Each row is shifted at random along 7 fixed directions that mean nothing.
Known rows, with every step that occurs
k z x e b: [-59, 0, -33, -21, -38, 126, -3, -87, 14, 12, -140, -226, 3, -33, -48, 82, -51, -25, -62, 7, 124, -2, 1, -21, 10, -111, 55, 35, 72, -98, 42, -89, 79, 44, 0, 54, -234, 33, -143, 11, 30, 218, 121, -55, -70, 15, 63, -82, 41, 46, 49, -148]
x e k z r j h: [-55, -17, -48, 64, 52, -66, -74, 106, 195, -142, 14, -139, -7, -44, 207, 105, 245, -116, 59, 273, -51, 11, 271, -47, -126, 134, 52, 240, -18, -141, 22, 292, 158, 162, -33, -95, -95, 175, 253, 10, -178, -206, 117, 109, 109, 49, -168, -230, -85, 157, 50, -353]
r j b k z x h e: [38, -5, -14, 35, 10, -112, 40, -1, 40, 176, 80, -16, -22, 5, -150, -4, 153, 20, -27, 20, 78, -17, -57, 57, -27, -147, 121, 17, -28, 90, 111, 57, -72, -39, -15, -39, -5, 22, 59, -69, -48, -32, 9, 83, -17, 24, -26, -6, 76, -37, 11, 73]
b k z r x h e: [146, -119, -40, -73, -48, 24, 60, 156, -18, 52, -108, 127, -158, -171, -84, 22, 275, -82, 192, 7, 36, -126, -69, 130, 191, 48, 246, 368, -120, 12, 450, 147, -5, -2, 18, -77, -5, -23, -24, 96, 2, 272, -206, 22, 87, -158, -408, -45, 59, -19, 33, 102]
r x h b k z: [-61, -64, -170, -128, 66, -98, 105, 138, 376, 72, 70, -204, 29, 137, -70, 117, 125, 143, -132, 171, 136, 83, -231, 92, -39, 42, -56, 261, 31, -25, -62, -82, 171, 42, -19, 2, -85, -87, 184, -173, -59, 73, 71, 47, 60, 42, -240, -166, 67, 15, -137, -99]
j h x e b k: [-26, 60, 40, -21, -14, -87, 72, -167, 33, -48, -3, -84, -13, 115, 31, 12, -77, 134, -92, 56, -93, -12, -117, -205, -113, 247, -198, 63, 110, 2, -169, -120, 242, 17, 27, 268, -64, 72, 13, -20, -68, 113, 212, 120, -223, -34, 222, -10, -100, -30, -11, -206]
e x r j b k: [-37, -60, -63, 35, 8, -245, -147, -211, 31, -190, -65, 194, 22, -191, 40, -121, -53, 39, -5, 29, -86, -3, 27, -34, -123, -97, 39, -479, -28, -82, -13, 93, -7, -66, -84, -31, 47, -71, 241, 169, -106, -81, -124, 157, 110, 114, 36, 47, -189, 6, 32, -12]
j r b k: [-236, -12, -98, -65, -27, -123, 118, 6, 110, -249, -42, -25, 43, -11, -32, -17, -70, 80, -37, 121, -86, -128, 69, 28, 46, 72, -47, -40, 132, -124, -18, -103, -15, -3, -67, 210, 4, 95, -19, 15, -138, 409, 3, 190, 159, -81, -138, 56, -89, 67, -110, 134]
z x r j: [-109, -185, -96, -135, -71, -42, -179, -181, 47, -169, -73, -32, 12, -111, 59, -56, -38, 36, 20, 30, 125, 36, -79, 38, -126, 86, 80, -139, -9, -33, 124, 54, -86, 133, 10, -77, -83, 46, 199, 205, -176, -157, -133, 48, 17, 71, -219, -38, -84, -93, -2, -79]
x e h r b k z: [-6, 80, 32, -43, 110, -94, -12, 6, 16, -90, 15, -2, -20, 93, 155, -16, -1, -70, 43, 60, -146, 123, 113, -61, -135, 51, -165, 135, -42, -125, -91, 65, 178, 52, 38, 41, 63, 22, 97, -156, 67, -95, 13, -38, -4, -61, 81, -92, -195, 125, -45, -135]
k z r x e: [-17, -96, 91, -26, -83, 284, -65, 129, -81, -15, -49, 62, -25, -95, 90, -9, 58, -19, 56, -150, 94, 58, -27, 28, 41, 39, 0, 92, -150, 46, 45, -22, -165, 49, 88, -103, 42, -68, -74, 164, -22, -82, -90, -168, -175, -12, -39, -27, 80, -20, -32, 60]
z x e b k: [1, -56, -85, 105, -113, -57, 91, -219, -173, -155, -180, 58, 46, -166, 70, -126, -105, -17, 129, -135, -74, -29, 28, -161, 88, 5, 76, -128, 15, -101, -61, 41, 94, -42, -18, 179, 37, -113, -206, 288, -33, 160, -81, 20, -101, -224, 57, 168, -114, 1, -97, 95]
r x h e: [21, -102, -61, -111, -115, -24, 171, 159, 70, -112, -41, -105, -138, -95, 201, -63, 124, -18, 243, 94, -61, 27, -53, -39, -19, 243, 11, 397, -55, -43, 99, 79, 99, 120, 39, 109, 93, -53, -68, 271, -163, 56, -58, 43, -184, -247, -163, -10, -28, 174, -140, 46]
x e k z: [78, 200, 178, 7, 127, 312, 143, 101, 8, 163, -10, -54, 57, 144, 73, 76, -119, -129, -125, -72, 0, 111, 48, 67, -122, -82, -92, -211, -66, -35, -490, -33, -25, -91, -4, -222, -46, -110, -222, -45, 229, -274, 204, -243, 3, 205, 396, -68, -41, 327, 137, 92]
b k x r: [-81, -298, -136, 18, -97, -26, -85, -32, 164, -257, -105, -27, -70, -102, 166, 25, 160, 40, 59, -74, 103, 191, -313, 1, 9, 155, 1, 47, -77, 13, -10, 241, -141, 133, 38, -34, 58, -157, 153, 137, -257, -66, -179, -38, -66, -109, -235, 13, -278, -243, -159, -254]
j r z x h: [-31, 80, -180, 41, -136, -123, 105, 46, 34, -203, 27, -155, 94, -43, 149, -71, -189, 46, 61, 204, 9, -114, 183, -116, -42, 85, 95, -5, 3, -220, -101, -30, 129, 36, -111, -130, 27, 12, 12, 297, -103, 23, -10, 192, 84, -43, -133, 71, 83, 75, -23, 339]
h r z x: [-55, 18, 135, -190, -105, 163, -60, 66, 109, -35, 102, -110, -178, 144, -143, -35, -200, 338, -114, -52, 182, -64, -241, -48, -67, 263, -245, -33, -45, 5, 67, -343, -96, 182, 142, 320, -77, 195, 43, 44, -59, 158, 7, 108, -75, 189, -68, 28, 47, -309, -33, -73]
j b k z x e h: [32, -3, -47, 206, -51, -144, 6, -97, 11, -23, -130, -74, -54, -45, -18, 19, -4, 6, -10, -84, 24, 0, -13, -170, -20, -119, 17, 21, 17, -49, -91, 149, 93, 7, -12, 10, -23, -57, -3, 57, -19, 33, 19, 53, -116, -63, 152, 19, -80, -37, -31, -85]
z r b k: [-143, -10, -175, -36, -11, -161, 121, -2, 26, -296, -81, -36, -16, -108, 22, -117, -48, 126, 80, 113, -104, -98, 161, -54, 71, 113, -34, 57, 95, -181, -8, -86, 82, 21, -25, 207, 87, 136, 27, 189, -147, 336, -111, 178, 156, -143, -296, 73, -103, -65, -168, 51]
x e b k: [16, -155, 148, -211, 50, 20, -130, -337, -98, -84, -240, 337, -104, -77, -116, 3, -101, 23, -88, -240, -6, -22, -357, 173, -91, -192, 13, -244, -9, 155, 117, -50, -128, -49, 83, 85, -18, 51, 14, -71, 101, 161, -137, -15, -52, 65, 304, -8, -361, -21, 100, -55]
b k z r: [44, 7, 184, -83, 52, 236, 89, 284, -81, -9, -155, 65, -252, -64, -71, 121, 165, -61, 55, -92, 31, -22, -98, 182, 153, -14, -22, 212, -54, -29, 133, 11, -340, -38, 87, -10, 4, 154, -223, -76, 137, 321, -37, -105, 102, 37, -80, -19, 42, -197, 116, -3]
x e k b: [-114, 31, 6, -9, 134, 121, 68, -17, 316, -8, -10, -396, 30, 137, 150, 156, 141, -127, -90, 226, -3, 219, 101, 138, -88, 152, -55, 90, 140, -82, -259, 12, 151, 162, -20, 35, -161, 111, -76, -159, -57, 20, 346, -114, -30, 107, 147, -231, -277, 196, 12, -495]
b k z r x: [46, 120, 157, -15, 43, 197, 63, 296, -19, 29, 13, 39, -59, 34, -2, 3, 18, 128, -25, -66, 37, 11, -29, 36, 43, 116, -133, 68, -137, -69, -127, -165, -191, -49, 79, 17, 74, -4, -130, -6, 132, 69, -7, -84, -44, 138, 17, -37, 121, -81, 34, 90]
x h b k z: [156, 163, -67, -97, 121, -175, 173, -1, 79, -131, 18, -35, -185, 68, 73, -56, -90, 213, -38, 77, -100, 178, -53, -79, -281, -72, -170, 111, -79, -80, -354, -55, 84, -63, 24, 10, 218, 66, 211, 43, 31, -135, -91, 146, -30, 34, 160, -35, -39, -227, -128, 3]
z r b k x e h: [-22, 76, -171, 105, 50, -84, -24, -201, -87, -57, -117, -103, 161, -3, 26, -55, -62, -76, -20, 80, -32, -141, 223, -34, 92, -78, 91, 10, 162, -222, 79, -24, 348, -57, -87, -93, -148, 12, -49, 9, 189, 171, 43, -38, 105, -41, -151, -36, -226, 302, 67, 34]
j r x h b k: [100, 96, 63, -88, 74, -10, 84, 1, -63, -4, 23, 184, -46, 23, 74, -70, -81, -53, 31, 41, -132, -13, 32, 185, -48, -71, 8, -124, -40, 13, -12, -115, -94, -107, -21, -90, 177, -22, -61, -108, 169, -51, -3, -11, 36, 36, 293, 44, 35, -2, 77, 325]
j r z x e h k: [-84, -150, 68, 55, -145, 90, -66, -62, -8, 81, -26, -12, -2, -26, -118, 130, -88, -176, 56, -102, 87, -146, -183, -1, 197, 27, 95, -29, 56, 126, 255, 115, 0, 114, -22, -15, -179, 12, -172, 29, 38, 121, 26, 10, 92, -64, 38, 84, 5, 239, 97, 35]
j z r x e h k b: [99, -1, 51, 55, -83, -29, -109, -146, -138, 116, -85, 126, -41, -135, -282, 17, -221, 48, -17, -126, -16, -197, 39, -130, 118, -62, 177, 0, 97, 203, 235, -51, 88, -8, -24, -13, -42, 32, 0, 135, 110, 117, -194, 78, -26, -6, 52, 5, 158, 68, 94, -9]
h r j b: [-157, -111, 129, -195, 9, 134, -72, 78, -64, 201, -47, 161, -6, 77, -238, 57, -65, -151, -101, -109, 107, -128, -8, 368, 55, -248, 82, -355, 152, 215, 253, -131, -387, -35, 1, -53, -76, -5, -141, -191, 15, 136, 40, -167, 183, 127, 50, 126, 136, 46, 91, 225]
h b k x r: [114, 197, -42, -57, 32, 55, 106, -123, -74, -10, -37, -89, -120, 28, -73, -45, -140, 115, -80, -4, -66, -10, 27, -53, 38, -35, -81, -114, 114, -146, -81, -205, 73, -139, -31, 123, -51, 73, -83, 30, 175, 222, 13, 22, 22, 54, -60, 57, 18, -189, 3, -4]
j b k z r x h e: [57, -103, -37, 71, -32, -28, 38, 205, 64, 86, 33, 40, -98, -110, 10, 27, 293, -109, 146, 41, 10, -3, 33, 129, 165, -45, 148, 211, -79, 112, 227, 147, -97, 17, 13, -77, 113, -49, -6, -67, -143, 60, -25, -28, -13, -145, -92, 3, 82, -99, -56, 8]
r j b k x h: [49, -118, 29, 91, -22, -82, -62, -33, -123, -72, -70, 221, -73, -102, 13, -66, 74, 89, 16, -170, 21, -7, -272, 53, -65, -243, -3, 4, -72, 117, 110, 39, -352, -49, 55, 21, 178, 0, 5, 4, 24, 10, -244, 69, -186, -7, 104, 59, -121, -58, -25, 222]
x h b k: [61, 54, 1, -182, 160, -25, 230, 42, 30, 37, -67, -25, -123, 67, 64, 41, 41, -143, 27, 105, -96, 90, -55, 240, -29, -94, -2, 65, 94, -34, -102, -23, -1, -87, -19, -133, 79, 45, -105, -160, 165, 10, 112, -97, 141, -15, 128, -7, -74, 20, 64, 99]
z r j h x e k: [9, -80, 11, 69, -100, 116, -22, -57, -97, 67, -56, 31, 7, -67, -79, 17, 69, -112, 87, 11, 0, -258, 73, -69, 127, 201, 91, 114, 83, 50, 298, 85, 97, 64, -18, 89, -209, 107, -102, 171, -51, 148, 36, 69, 36, -67, -256, 29, 106, 161, 98, 41]
b k z x h e: [196, 135, -16, 48, 17, -29, 224, 62, -31, 37, 40, -80, -95, 28, 103, -93, 37, 27, 97, 14, -20, 140, 22, -88, -114, 81, 40, 84, -171, -68, -256, 98, 68, -47, 9, -152, 176, -114, -29, 179, 34, -262, -19, -20, -78, -59, 113, 42, 4, -98, -14, 119]
b k x h r j: [67, 30, -29, -17, -5, -34, 77, 132, -18, -149, 37, -72, -99, 15, 193, -60, 211, 74, 127, 148, -48, 43, 14, -37, -62, 246, -100, 353, -64, -218, 152, 48, -18, 58, 50, 197, 30, 128, 15, 63, -4, 111, -69, 87, -99, -66, -332, -49, -113, -66, -89, 5]
x r j b k z: [-44, -70, -180, 46, -178, -128, 9, -25, -174, 10, -154, 257, 130, -212, -339, 13, -118, 68, -56, -205, 33, -322, 5, -117, 224, -309, 176, -167, 128, 5, 143, 17, -150, -243, -131, 76, -94, -106, -41, 269, -108, 482, -346, 198, 172, -136, -550, 206, 266, 35, -145, 483]

Rows
[189, 235, 186, -218, 156, 41, -231, -334, -172, 164, 4, 182, -95, 161, -386, 6, -228, 285, -312, -139, 53, -206, -83, 18, -187, -248, -201, -95, 75, 36, 115, -321, 154, -174, 79, 157, -242, 404, 222, -184, 380, 123, -28, 136, 17, 385, 115, -130, -66, -62, 161, -13]
x e h b k z r j
[109, 39, 24, -129, 76, 42, -158, 35, 89, 13, 76, -108, -75, 38, 106, 15, 26, 48, 16, 148, 59, 82, 37, 117, -163, -33, -46, 166, -97, 52, 84, -99, 82, 106, 89, -37, -10, 118, 153, -162, -19, -159, 72, -43, -114, 120, 267, -195, -35, -18, 52, -234]
k z r x h e b
[-72, -1, -66, 23, 17, 29, 48, 86, 188, -51, 165, -160, 19, 45, 144, -39, 141, 104, 12, 86, -21, 234, 107, -88, -6, 203, -151, 119, -78, -59, -208, -15, 170, 68, 33, 112, 85, -35, 143, 36, -160, -165, 113, -34, -102, -51, -103, -51, 34, -189, -257, -282]
h b k z r x e
[-43, -102, 26, -2, -40, 18, 30, 291, -110, 42, 19, 131, -39, -83, 51, 134, 181, -212, 150, -99, -105, 15, -44, 0, 200, -120, -14, 245, 38, 94, 98, 211, -283, -70, -11, -43, 112, -62, -87, -123, -49, -32, -100, -71, 86, -223, -236, 86, 301, -44, -43, 95]
x r j h b k z
[-29, -190, -81, 132, -63, -160, -102, -175, 22, 19, -71, -50, 16, -80, -35, 16, -115, -114, 131, -127, 29, 126, -151, -86, 34, -73, 182, -31, -10, 183, 67, 188, 75, 187, -22, -115, 89, -164, -5, 167, -30, -123, -209, -2, -3, -145, 86, 60, -82, 130, -36, -217]
r z x e h k b
[-73, -107, -107, -40, -78, -196, -89, 19, 223, -116, -29, -11, -11, -8, 3, 85, 151, 97, -12, 151, -19, -87, 4, -134, -6, 202, 20, 254, 13, -87, 266, 57, 264, 137, 3, 265, -112, -29, 265, -91, -233, 255, -5, 190, -34, -116, -273, -140, -22, -56, -104, -332]
j h r x e b k z
[-20, 179, -64, 21, 177, -207, 3, 14, 76, -22, 129, -127, 10, 148, 97, -63, 21, 40, -64, 253, -97, 81, 312, 49, -165, -18, 8, -137, 84, -107, -122, -22, 115, -19, -71, -157, 116, 67, 227, -132, 63, -302, 169, 27, 173, 172, 92, -40, 11, -110, 80, -218]
z r j h b k x
[-42, -153, -113, 109, -161, -76, 70, 164, -126, -41, -136, 173, -102, -153, -167, -31, 35, -52, 182, -145, 12, -231, -5, -68, 272, -55, 213, 138, -24, 37, 410, 85, -204, 48, -6, 53, 136, -170, -98, 60, -89, 321, -329, 66, 177, -311, -359, 201, 299, -214, -22, 282]
j h r b k z x
[5, -92, -53, 26, -104, -29, -199, -110, -108, -104, -72, 97, 44, -157, -122, 4, -57, 159, 3, -149, 95, -97, -180, -142, 71, -83, -32, 14, -40, -33, 176, -25, -143, -14, 40, 261, -130, 65, 28, 66, -60, 238, -248, 144, -47, -17, -231, 9, 78, -158, -61, -3]
e b k z x r j
[10, 49, 92, 147, 49, 165, -80, -38, -15, 197, 92, -26, 48, 22, -100, 5, 12, -82, -60, -13, 41, 23, 138, 23, -30, -73, -9, -214, -35, 132, -23, -1, -69, 17, -5, -23, -114, 55, -56, -37, -7, -110, 131, -51, -19, 156, 164, -18, 137, 45, 50, -84]
h x e k z r j b
[-73, -73, 10, 155, -92, -30, 22, 13, -110, -87, 43, 78, -18, -82, 146, -123, 187, -62, 140, -62, -121, 100, 148, -85, 55, 57, -8, -49, -37, -33, 108, 143, -140, 17, 9, 221, 142, -60, -69, 122, -151, 32, -55, -5, -173, -195, -129, 148, -72, -101, -203, -33]
h r j b k x e
[57, 38, 243, -166, 95, -16, -128, -24, -206, 71, 23, 263, -36, -8, 87, 50, 43, -230, 83, -36, -212, -34, 0, 136, -12, -87, -23, -86, 43, 132, 129, 72, -162, -88, 35, -9, 55, 113, -57, -293, 104, -155, 77, -80, 9, 10, 310, -12, -84, 147, 237, -65]
x r j h e b k
[190, 18, 6, 132, -31, -13, -63, -92, -77, 66, -9, 96, -46, -110, -47, -46, -81, -216, 180, -5, -50, -83, 124, 137, 77, -174, 350, -145, -102, 135, 251, 125, -82, 66, -75, -196, 111, -45, -134, 45, 75, 1, -165, 45, 156, -40, 208, 70, 17, 71, 197, 150]
j r z x h e k b
[-107, -185, -86, -65, 35, 0, -83, 28, 116, 95, 25, -56, 23, -47, -79, 90, 189, -150, 30, 10, 114, 141, -114, 163, 119, -89, 130, -24, 2, 48, 194, 155, -146, 45, -30, -128, -95, -77, 72, -150, -57, -74, -38, -99, 206, -13, -317, -35, 149, -162, -12, -175]
h b k z x r j
[-145, -58, -224, 171, -72, -200, -106, -225, 115, -134, 6, -94, 248, 42, -9, -23, -125, 55, -101, 27, 83, -52, 79, -161, -50, -37, 40, -105, 31, -81, -114, 93, 263, 44, -90, -68, -87, -131, 198, 44, -125, -69, -19, 106, 50, -56, -23, 2, -117, 121, -105, 52]
j r b k z x e h
[-133, -56, -39, -10, 9, -54, -15, 63, 182, 42, 123, -175, 77, 106, -4, 105, 279, 39, -85, 212, 71, 37, 21, -84, -46, 331, -23, 273, 31, -30, 60, 109, 187, 90, -17, -32, -171, 101, 245, -22, -195, -45, 194, 89, -10, 36, -384, -150, 58, -71, -17, -309]
b k z r j h x e
[-3, 88, 115, -148, 111, 119, -13, 10, 143, 177, 202, -124, -57, 136, -192, 71, 98, 128, -227, 157, 106, -90, -149, 161, 51, 33, -35, 140, 94, 106, 182, -227, 42, -13, 42, -59, -153, 278, 122, -431, 126, 25, 234, -8, 31, 219, 19, -198, -72, -68, 212, -130]
j z r b k x h e
[131, -116, 37, 17, 30, -63, -92, 113, -120, -89, -52, 249, -75, -88, 198, -37, 30, -169, 227, -79, -82, 109, -175, 133, 47, -154, 78, 27, -191, 43, 227, 147, -211, 49, 50, -102, 240, -165, -81, -147, 118, -47, -244, -106, 44, -129, 121, 63, -138, -27, 64, 56]
e b k x h r z
[2, 102, 6, 22, 57, -19, -115, -175, 110, 65, 136, -121, 107, 232, -50, 55, -101, 212, -276, 71, 94, 53, -25, -127, -189, 136, -184, -114, 37, 89, -291, -157, 239, 8, 29, -6, -101, 57, 260, -157, -89, -204, 255, 24, -122, 201, 284, -82, -25, -234, 21, -295]
j h x e b k z r
[-33, 84, 58, 123, 24, -17, -29, -101, 88, 44, 86, -124, 120, -26, -24, -38, -80, 33, -75, 79, -25, 71, 165, -132, -116, 53, 95, -150, 9, 10, -172, 26, 62, 69, -59, -16, -45, 27, 40, 64, -8, -258, 83, 61, -58, 140, 135, -119, 36, 115, 82, -189]
r j z x e k b
[83, 1, 46, 59, -98, -26, -16, -28, -174, 101, 18, 251, 71, -58, -122, -88, -234, 28, 20, -221, -76, -161, 33, -172, 163, -51, -5, -107, 43, 147, -38, 0, 143, -145, -23, -18, 74, -173, -35, 109, 109, -157, -73, -50, -11, -108, 75, 167, 181, 52, -39, 264]
j z r x e h b k
[54, -44, 88, -13, 7, 70, -148, -175, -252, 78, -49, 237, 53, -84, -178, -49, -34, 19, 2, -180, 15, -40, -79, -20, 30, -92, 24, -87, -81, 114, 217, -44, -74, -84, 42, 106, -85, 35, -53, 58, 95, 165, -155, 3, -53, 10, -44, 40, 78, -63, 29, 22]
h x e b k z r j
